Below are the code and all the weights of a small trained network. Each question names an input and a class and asks about switching units off, where a switched-off unit gives its printed mean instead of its output.

import numpy as np


def w(rows, s, z=0):
    codes = np.array(rows[::2]) - 128.0
    scale = np.full(codes.shape[1], s)
    scale[-1] = z or s
    return codes * scale


def norm(h):
    return h / np.sqrt((h * h).mean(-1, keepdims=True) + 1e-5)


def f(y):
    return np.maximum(y, 0)


def log_softmax(a):
    a = a - a.max(-1, keepdims=True)
    return a - np.log(np.exp(a).sum(-1, keepdims=True))


def net(x, mask):
    res = np.array(x, float).reshape(1, 2) / 4 @ E
    u = 0
    for l in range(2):
        y = f(norm(res) @ A[l][:, :-1].T + A[l][:, -1])
        res = res + np.where(mask[u : u + 15], y, B[l][:, -1]) @ B[l][:, :-1]
        u += 15
    return log_softmax(norm(res)[-1] @ U[:, :-1].T + U[:, -1])


A, B = {}, {}
E = w([
[56,129,94,109,42,176,10,176,101,236],'x0',
[171,140,92,160,192,133,116,201,1,127],'x1',
],0.0093)
A[0] = w([
[32,133,179,223,104,128,146,64,155,178,210],'0.n0',
[169,82,145,92,158,120,109,114,146,133,27],'0.n1',
[147,133,185,150,119,212,173,166,149,74,143],'0.n2',
[164,149,136,22,171,167,156,143,32,56,52],'0.n3',
[90,34,152,180,138,131,135,135,40,82,97],'0.n4',
[169,152,140,86,64,47,156,41,209,45,99],'0.n5',
[216,92,175,57,197,68,184,127,187,66,134],'0.n6',
[63,173,171,126,164,98,102,134,58,113,208],'0.n7',
[254,121,162,146,132,89,145,99,60,178,145],'0.n8',
[146,77,55,169,108,205,140,80,68,206,97],'0.n9',
[69,174,69,92,141,210,110,163,125,141,225],'0.n10',
[200,185,92,137,132,126,138,112,155,154,8],'0.n11',
[152,144,153,52,179,242,99,101,30,153,89],'0.n12',
[110,143,73,109,75,142,192,165,73,102,118],'0.n13',
[82,217,87,153,109,115,120,160,178,175,180],'0.n14',
],0.0056,0.0016)
B[0] = w([
[169,93,182,128,125,127,139,234,72,112,200],'0.n0',
[174,125,139,187,195,208,127,116,48,205,136],'0.n1',
[166,113,52,57,112,59,112,138,129,194,166],'0.n2',
[103,88,91,133,245,103,48,130,95,86,201],'0.n3',
[118,80,158,116,72,159,223,112,99,148,177],'0.n4',
[116,105,158,178,137,190,117,164,60,133,240],'0.n5',
[151,161,90,17,101,101,120,108,138,175,254],'0.n6',
[101,136,196,113,20,150,152,120,212,188,180],'0.n7',
[92,166,206,84,26,247,104,139,110,93,196],'0.n8',
[148,151,101,50,166,96,132,112,169,173,188],'0.n9',
[117,131,3,90,210,92,165,140,124,81,211],'0.n10',
[15,126,134,50,157,172,163,159,156,88,135],'0.n11',
[70,86,143,127,52,114,153,142,192,30,192],'0.n12',
[209,76,81,143,115,165,84,74,175,89,159],'0.n13',
[253,134,110,53,144,147,212,60,79,162,191],'0.n14',
],0.0052,0.0065)
A[1] = w([
[131,33,95,92,216,70,94,153,29,136,148],'1.n0',
[175,139,175,183,118,117,163,186,113,186,21],'1.n1',
[75,113,127,183,195,35,45,157,11,91,200],'1.n2',
[96,170,125,137,147,186,102,150,128,149,112],'1.n3',
[204,120,110,83,158,50,98,118,172,98,236],'1.n4',
[122,95,170,150,220,79,189,111,110,53,159],'1.n5',
[85,135,100,143,100,110,60,86,108,149,135],'1.n6',
[146,200,111,152,239,41,151,53,179,85,132],'1.n7',
[154,56,202,143,118,145,134,121,155,68,253],'1.n8',
[72,62,66,162,127,1,34,196,119,201,72],'1.n9',
[84,138,180,83,24,76,121,70,125,202,155],'1.n10',
[69,4,99,106,127,51,164,112,180,117,21],'1.n11',
[118,136,64,175,130,142,106,159,51,132,150],'1.n12',
[129,153,98,181,130,171,101,131,168,184,151],'1.n13',
[153,135,229,193,44,147,125,79,223,170,1],'1.n14',
],0.0071,0.00089)
B[1] = w([
[120,73,129,182,78,148,152,93,185,170,254],'1.n0',
[57,151,61,29,89,79,112,72,109,164,141],'1.n1',
[128,101,182,167,71,142,200,51,179,37,175],'1.n2',
[170,167,170,177,198,118,148,95,159,97,154],'1.n3',
[77,135,107,159,74,190,85,139,95,151,191],'1.n4',
[84,202,167,134,175,74,103,162,189,157,203],'1.n5',
[155,146,117,160,195,93,86,133,94,132,160],'1.n6',
[117,183,53,102,136,50,31,184,92,211,178],'1.n7',
[138,135,65,132,104,146,46,122,123,141,194],'1.n8',
[155,210,135,77,134,83,133,111,119,90,200],'1.n9',
[132,137,136,198,177,93,144,137,121,80,212],'1.n10',
[133,25,128,174,66,142,119,120,14,113,158],'1.n11',
[98,99,255,170,192,126,161,117,186,107,194],'1.n12',
[159,148,52,78,164,65,115,113,125,152,148],'1.n13',
[140,119,189,184,209,211,230,155,124,47,177],'1.n14',
],0.0069,0.0075)
U = w([
[145,255,56,67,214,17,70,151,169,228,248],'0',
[134,112,204,232,189,201,190,142,186,46,101],'1',
[124,65,25,78,8,209,123,114,74,194,2],'2',
],0.01,0.00094)

Each question gives the input, the list of numbers given to net, and the class t.
The units are the neurons (one row each of A and B). Each row of codes is followed by its name. A weight is (code - 128) times the scale printed after its matrix; where a second scale follows, it is the last column's (A, B and U).
mask holds one flag per neuron, layer by layer. A switched-off neuron (its flag False) gives its mean, the last column of its row in B, instead of its output. The means were averaged over made-up inputs and are rounded, as every weight is.
A unit's drop is (log p(t) with every unit on - log p(t) with that unit switched off) / (log p(t) with every unit on - log p(t) with every unit switched off).
The circuit of an input: a set's keep is (log p(t) with only the set's units on - log p(t) with every unit switched off) / (log p(t) with every unit on - log p(t) with every unit switched off). Starting from the 12 units with the biggest drops (on a tie, the unit counted first), units are removed one at a time, each time the one whose removal leaves the highest keep (on an exact tie, the one counted first), for as long as the keep stays at least 0.8.
units of the circuit, in order: the units of the circuit, biggest drop first
most important unit: the unit with the biggest drop
top k neurons: the k neurons with the biggest drops, biggest first
k most important neurons of layer l: the k neurons of layer l with the biggest drops, biggest first
drop when u is switched off: that unit's drop, to one decimal
input [-6,5], class 0: units of the circuit, in order => 1.n7
input [-3,3], class 2: top 2 neurons => 0.n6, 0.n5
input [-2,-3], class 2: 2 most important neurons of layer 0 => 0.n7, 0.n0
input [5,5], class 0: 4 most important neurons of layer 0 => 0.n9, 0.n5, 0.n7, 0.n0
input [0,-1], class 2: top 2 neurons => 1.n1, 0.n3
input [4,-5], class 1: top 3 neurons => 1.n10, 0.n6, 0.n3
input [-5,-5], class 0: top 3 neurons => 1.n7, 0.n7, 0.n8
input [4,1], class 0: top 2 neurons => 1.n9, 0.n4
input [-3,2], class 2: top 2 neurons => 0.n6, 0.n8
input [0,3], class 2: top 2 neurons => 0.n12, 0.n7
input [-1,0], class 2: top 2 neurons => 0.n6, 1.n5
input [3,5], class 1: top 2 neurons => 0.n6, 1.n12
input [-3,1], class 2: top 2 neurons => 0.n6, 0.n8
input [-1,3], class 2: most important unit => 0.n7
input [-2,3], class 2: 3 most important neurons of layer 0 => 0.n5, 0.n6, 0.n7
input [3,-4], class 1: 3 most important neurons of layer 0 => 0.n6, 0.n3, 0.n2
input [4,2], class 0: drop when 1.n9 is switched off => 0.2
